Below are the code and all the weights of a small trained network. Each question names an input and a class and asks about switching units off, where a switched-off unit gives its printed mean instead of its output.

import numpy as np


def w(rows, s, z=0):
    codes = np.array(rows[::2]) - 128.0
    scale = np.full(codes.shape[1], s)
    scale[-1] = z or s
    return codes * scale


def norm(h):
    return h / np.sqrt((h * h).mean(-1, keepdims=True) + 1e-5)


def f(y):
    return np.maximum(y, 0)


def log_softmax(a):
    a = a - a.max(-1, keepdims=True)
    return a - np.log(np.exp(a).sum(-1, keepdims=True))


def net(x, mask):
    res = np.array(x, float).reshape(1, 7) / 4 @ E
    u = 0
    for l in range(2):
        y = f(norm(res) @ A[l][:, :-1].T + A[l][:, -1])
        res = res + np.where(mask[u : u + 10], y, B[l][:, -1]) @ B[l][:, :-1]
        u += 10
    return log_softmax(norm(res)[-1] @ U[:, :-1].T + U[:, -1])


A, B = {}, {}
E = w([
[122,126,153,172,44,172,152,145,232,170],'x0',
[144,119,140,122,138,108,119,113,139,139],'x1',
[169,42,79,85,92,127,185,71,107,97],'x2',
[2,86,175,176,130,116,136,135,86,114],'x3',
[129,125,121,110,124,137,92,119,152,102],'x4',
[127,136,128,127,119,127,125,126,133,111],'x5',
[127,133,129,133,123,124,137,128,123,130],'x6',
],0.0083)
A[0] = w([
[175,118,97,59,153,172,206,119,152,165,114],'L0N1',
[207,237,168,122,139,117,88,254,132,148,203],'L0N2',
[122,211,116,107,175,137,74,207,103,157,146],'L0N3',
[154,193,87,87,119,132,91,101,51,144,54],'L0N4',
[98,103,179,132,145,148,150,131,157,142,5],'L0N5',
[145,159,23,33,197,187,158,77,189,166,122],'L0N6',
[69,181,221,164,159,107,36,203,125,153,148],'L0N7',
[188,167,197,148,97,220,165,169,217,184,219],'L0N8',
[92,173,136,186,147,166,108,106,199,197,147],'L0N9',
[213,128,150,77,172,130,94,179,81,122,101],'L0N10',
],0.0062,0.0014)
B[0] = w([
[142,107,198,141,75,137,125,189,92,128,174],'L0N1',
[105,109,26,61,86,73,70,1,128,217,233],'L0N2',
[109,73,115,130,120,51,51,34,149,130,210],'L0N3',
[87,149,78,134,118,60,199,177,178,165,170],'L0N4',
[82,125,96,19,86,173,129,208,147,122,151],'L0N5',
[142,174,125,191,122,125,200,184,110,101,186],'L0N6',
[203,153,98,200,200,185,143,207,117,77,254],'L0N7',
[147,177,238,104,59,198,123,92,102,102,230],'L0N8',
[108,192,107,105,175,170,139,85,183,118,201],'L0N9',
[61,92,58,179,194,102,193,35,168,135,178],'L0N10',
],0.0076,0.0079)
A[1] = w([
[103,86,136,129,161,134,47,117,15,80,62],'L1N1',
[34,96,91,46,71,151,100,79,140,209,251],'L1N2',
[210,147,15,144,173,120,89,152,75,91,222],'L1N3',
[80,232,119,143,143,193,68,125,186,198,40],'L1N4',
[127,79,215,107,94,212,150,140,226,142,126],'L1N5',
[102,101,97,30,185,89,119,119,30,102,108],'L1N6',
[80,189,85,148,253,58,40,140,117,193,109],'L1N7',
[54,120,114,39,124,120,148,182,89,132,226],'L1N8',
[126,113,96,139,158,69,211,129,130,148,70],'L1N9',
[38,88,164,60,99,139,161,144,84,104,178],'L1N10',
],0.0074,0.0012)
B[1] = w([
[165,95,248,106,116,141,70,171,106,173,190],'L1N1',
[70,103,32,146,164,89,65,36,85,174,199],'L1N2',
[98,100,159,175,87,98,156,148,2,151,223],'L1N3',
[178,157,148,97,233,134,199,125,106,103,237],'L1N4',
[108,64,72,151,132,80,122,168,146,154,212],'L1N5',
[151,220,176,46,147,181,94,110,145,125,209],'L1N6',
[83,53,124,176,11,125,123,199,194,141,254],'L1N7',
[150,95,128,163,164,130,127,53,169,95,167],'L1N8',
[124,164,123,100,149,139,139,160,100,56,187],'L1N9',
[153,141,100,75,160,64,62,117,183,137,189],'L1N10',
],0.0089,0.0081)
U = w([
[49,62,7,148,116,57,107,81,157,171,220],'0',
[158,178,89,104,130,92,197,143,32,49,130],'1',
[83,94,183,190,125,127,63,220,75,137,125],'2',
[134,118,176,9,185,99,51,101,103,84,44],'3',
[184,231,95,131,140,200,113,9,165,186,3],'4',
[209,94,129,106,28,160,171,174,183,133,143],'5',
[111,187,131,161,228,222,173,194,197,92,149],'6',
],0.014,0.0025)

Each question gives the input, the list of numbers given to net, and the class t.
The units are the neurons (one row each of A and B). Each row of codes is followed by its name. A weight is (code - 128) times the scale printed after its matrix; where a second scale follows, it is the last column's (A, B and U).
mask holds one flag per neuron, layer by layer. A switched-off neuron (its flag False) gives its mean, the last column of its row in B, instead of its output. The means were averaged over made-up inputs and are rounded, as every weight is.
A unit's drop is (log p(t) with every unit on - log p(t) with that unit switched off) / (log p(t) with every unit on - log p(t) with every unit switched off).
The circuit of an input: a set's keep is (log p(t) with only the set's units on - log p(t) with every unit switched off) / (log p(t) with every unit on - log p(t) with every unit switched off). Starting from the 12 units with the biggest drops (on a tie, the unit counted first), units are removed one at a time, each time the one whose removal leaves the highest keep (on an exact tie, the one counted first), for as long as the keep stays at least 0.8.
circuit, biggest first: the units of the circuit, biggest drop first
k most important neurons: the k neurons with the biggest drops, biggest first
top k neurons in layer l: the k neurons of layer l with the biggest drops, biggest first
drop when u is switched off: that unit's drop, to one decimal
input [1,-1,-8,3,-6,-8,-2], class 6: circuit, biggest first : [L1N4]
input [1,1,0,7,3,5,4], class 6: circuit, biggest first : [L0N2; L1N3]
input [-2,-6,1,0,3,-2,-6], class 1: top 2 neurons in layer 0 : [L0N2; L0N6]
input [0,-1,8,1,-4,-7,-4], class 3: circuit, biggest first : [L0N7; L1N7; L0N2]
input [-8,-1,-7,0,1,-3,5], class 0: 3 most important neurons : [L0N2; L0N3; L0N10]
input [1,-5,-3,6,2,0,-4], class 6: 2 most important neurons : [L0N2; L0N9]
input [-8,4,0,1,-8,3,-4], class 2: 4 most important neurons : [L0N2; L1N7; L0N8; L1N4]
input [-8,6,0,-5,3,-1,3], class 0: top 3 neurons in layer 0 : [L0N10; L0N7; L0N8]
input [3,-7,-7,-3,8,7,-8], class 4: top 2 neurons in layer 0 : [L0N2; L0N8]
input [-5,8,2,-1,-2,-3,-1], class 1: 2 most important neurons : [L0N2; L1N9]
input [-3,-5,4,3,8,0,5], class 3: 2 most important neurons : [L0N7; L0N2]
input [0,1,-4,-1,-2,-4,0], class 0: 4 most important neurons : [L0N2; L0N3; L1N7; L1N6]
input [0,-7,-1,-4,6,2,-5], class 0: top 2 neurons in layer 0 : [L0N2; L0N7]
input [3,0,0,0,-2,0,0], class 4: circuit, biggest first : [L1N7]
input [-6,2,0,6,-5,2,7], class 2: 3 most important neurons : [L0N8; L1N7; L1N4]
input [-6,-4,1,-6,8,-8,-5], class 1: 2 most important neurons : [L0N6; L1N9]
input [-3,3,-2,0,5,-5,-8], class 0: 2 most important neurons : [L0N10; L0N3]
input [-4,-4,5,-1,8,2,8], class 1: top 2 neurons in layer 0 : [L0N6; L0N2]
input [-2,5,1,4,4,6,3], class 3: 2 most important neurons : [L0N7; L1N6]
input [4,6,0,2,-4,3,2], class 6: most important neuron : [L0N2]
input [6,0,-5,2,-3,-5,-4], class 6: 2 most important neurons : [L0N7; L1N4]
input [8,-2,-7,-1,-1,3,-6], class 4: top 3 neurons in layer 0 : [L0N2; L0N8; L0N6]
input [8,8,-8,-1,-1,3,-3], class 4: drop when L0N8 is switched off : 0.4
input [-1,0,-4,-1,2,4,3], class 0: drop when L0N2 is switched off : 0.8
